Below is a small trained network, with its code and all its weights. Each question gives an input and a target symbol and asks what happens when units are switched off, that is, made to give their printed mean instead of their output.

import numpy as np


def w(rows, s, z=0):
    codes = np.array(rows[::2]) - 128.0
    scale = np.full(codes.shape[1], s)
    scale[-1] = z or s
    return codes * scale


def f(y):
    return np.maximum(y, 0)


def softmax(a):
    e = np.exp(a - a.max(-1, keepdims=True))
    return e / e.sum(-1, keepdims=True)


def log_softmax(a):
    a = a - a.max(-1, keepdims=True)
    return a - np.log(np.exp(a).sum(-1, keepdims=True))


def net(x, mask):
    ids = ['αγεζηθλμξπστφψω'.index(c) for c in x.split()]
    T = len(ids)
    res = E[ids] + P[:T]
    r = res
    for j in range(2):
        rows = slice(3 * j, 3 * j + 3)
        q, k, v = (r @ M[0][rows].T for M in (Q, K, V))
        z = softmax(np.where(np.tri(T) > 0, q @ k.T / 3**0.5, -1e9)) @ v
        o = O[0][rows]
        res = res + np.where(mask[j], z, o[:, -1]) @ o[:, :-1]
    y = f(res @ A[0][:, :-1].T + A[0][:, -1])
    res = res + np.where(mask[2:6], y, B[0][:, -1]) @ B[0][:, :-1]
    return log_softmax(res[-1] @ U[:, :-1].T + U[:, -1])


Q, K, V, O, A, B = {}, {}, {}, {}, {}, {}
E = w([
[174,192,78,41,56,114],'α',
[155,99,169,89,73,112],'γ',
[149,104,166,80,54,97],'ε',
[179,73,151,206,105,160],'ζ',
[230,164,105,144,171,94],'η',
[63,128,206,193,165,156],'θ',
[116,48,200,131,88,6],'λ',
[144,111,170,74,40,100],'μ',
[144,81,175,98,60,68],'ξ',
[137,128,94,43,94,201],'π',
[137,53,190,127,111,57],'σ',
[11,187,55,191,145,108],'τ',
[144,108,171,76,48,104],'φ',
[172,161,168,213,67,130],'ψ',
[160,86,166,94,50,105],'ω',
],0.02)
P = w([
[124,178,245,73,178,123],'0',
[170,124,188,92,68,103],'1',
[174,128,176,103,67,112],'2',
[175,136,161,107,71,121],'3',
[171,132,150,114,66,123],'4',
[167,134,141,125,67,125],'5',
[162,132,127,124,67,120],'6',
[157,130,120,136,63,124],'7',
[149,128,108,139,61,123],'8',
[148,125,99,149,58,116],'9',
[142,123,88,156,56,116],'10',
[142,123,77,166,51,118],'11',
[143,124,64,174,48,117],'12',
[142,123,54,178,40,127],'13',
],0.012)
Q[0] = w([
[157,145,89,75,122,122],'h0',
[63,185,66,69,195,165],'h0',
[136,120,124,146,225,123],'h0',
[127,104,175,136,22,90],'h1',
[109,86,136,91,106,152],'h1',
[166,110,120,73,5,84],'h1',
],0.019)
K[0] = w([
[144,138,94,87,109,142],'h0',
[209,120,254,77,136,138],'h0',
[90,103,193,66,127,78],'h0',
[116,155,59,179,129,166],'h1',
[110,80,118,136,76,137],'h1',
[82,129,52,153,140,102],'h1',
],0.022)
V[0] = w([
[79,155,94,13,207,78],'h0',
[183,141,81,127,38,96],'h0',
[147,55,85,81,176,105],'h0',
[219,152,9,145,181,148],'h1',
[158,206,124,140,88,12],'h1',
[130,145,178,199,224,72],'h1',
],0.012)
O[0] = w([
[146,117,160,41,216,140,42],'h0',
[210,206,81,152,143,1,254],'h0',
[166,38,192,125,182,63,79],'h0',
[113,95,222,37,35,36,222],'h1',
[94,203,205,59,192,83,249],'h1',
[214,139,228,155,113,199,121],'h1',
],0.0085,0.011)
A[0] = w([
[122,140,84,44,75,156,174],'n0',
[118,199,106,95,194,106,4],'n1',
[215,77,96,149,103,86,208],'n2',
[2,141,169,142,112,129,186],'n3',
],0.0095,0.0044)
B[0] = w([
[136,33,91,214,147,7,193],'n0',
[35,78,218,140,94,192,187],'n1',
[98,21,166,58,144,205,255],'n2',
[255,115,37,104,163,142,156],'n3',
],0.0075,0.016)
U = w([
[151,152,147,64,128,135,212],'α',
[6,144,180,158,130,110,2],'γ',
[106,76,126,130,184,123,183],'ε',
[55,143,155,139,136,142,136],'ζ',
[127,106,176,219,190,97,54],'η',
[191,107,89,40,108,224,102],'θ',
[84,131,151,135,135,145,80],'λ',
[60,139,157,142,137,139,89],'μ',
[79,136,164,179,165,115,125],'ξ',
[82,158,134,132,142,131,128],'π',
[50,91,194,192,87,153,71],'σ',
[38,158,146,115,118,154,143],'τ',
[101,110,198,254,201,69,28],'φ',
[111,148,135,144,152,127,145],'ψ',
[113,177,149,203,149,84,125],'ω',
],0.0088,0.0062)

Each question gives the input, a string of symbols that net reads in full, and the target symbol t.
The units are the heads (3 rows each of Q, K, V and O) and the neurons (one row each of A and B). Each row of codes is followed by its name. A weight is (code - 128) times the scale printed after its matrix; where a second scale follows, it is the last column's (O, A, B and U).
mask holds one flag per unit, heads first, then neurons. A switched-off unit (its flag False) gives its mean, the last column of its rows in O or B, instead of its output. The means were averaged over made-up inputs and are rounded, as every weight is.
A unit's drop is (log p(t) with every unit on - log p(t) with that unit switched off) / (log p(t) with every unit on - log p(t) with every unit switched off).
The circuit of an input: a set's keep is (log p(t) with only the set's units on - log p(t) with every unit switched off) / (log p(t) with every unit on - log p(t) with every unit switched off). Starting from all 6 units, units are removed one at a time, each time the one whose removal leaves the highest keep (on an exact tie, the one counted first), for as long as the keep stays at least 0.8.
units of the circuit, in order: the units of the circuit, biggest drop first
top k neurons: the k neurons with the biggest drops, biggest first
which heads matter: for each layer, one digit per head in row order, 1 if its drop is at least 0.15 and else 0, layers parted by /
drop of u: that unit's drop, to one decimal
input λ ζ η α η η ε η θ μ, target θ: units of the circuit, in order	h1; n0
input π μ η ξ λ η ξ π μ, target ε: units of the circuit, in order	h1; n0
input π ζ ξ, target σ: units of the circuit, in order	h0
input ζ π ε, target ε: units of the circuit, in order	h1; h0
input η ψ σ, target ω: units of the circuit, in order	h0; h1
input ζ ξ η λ φ π ε π ζ σ, target σ: units of the circuit, in order	h0; n2
input λ η η μ ζ η η π λ η ζ α ε, target γ: units of the circuit, in order	h1; n1
input ξ π ξ η π σ, target ε: top 2 neurons	n2; n1
input η ζ π η ζ, target σ: top 2 neurons	n2; n3
input η π ζ γ η π η η η α τ, target α: top 2 neurons	n3; n0
input ε η π η ζ η ζ θ λ, target θ: units of the circuit, in order	n3; h0
input η σ η φ φ ζ π ω, target ε: which heads matter	01
input η ω ε ζ η η η φ ψ ζ η μ η μ, target α: which heads matter	01
input ζ ζ λ ω η π θ γ ξ π ζ η, target α: units of the circuit, in order	h1
input π ξ ζ ζ ε α φ, target γ: which heads matter	11
input μ η η μ η ζ φ, target σ: top 2 neurons	n2; n3
input η η π ψ π π η η π μ, target ε: top 2 neurons	n0; n2
input α γ η σ, target α: top 2 neurons	n0; n1
input η σ η ψ ζ μ η η ζ η, target α: top 2 neurons	n0; n2
input ψ η μ ζ ε, target σ: top 2 neurons	n2; n3
input τ μ π η η ζ μ, target θ: units of the circuit, in order	h0
input η φ α λ, target γ: drop of h1	1.3
input η ξ λ ψ γ λ, target ω: drop of n2	0.0
input η φ π η η η λ η η ζ γ μ λ, target σ: drop of n2	0.7
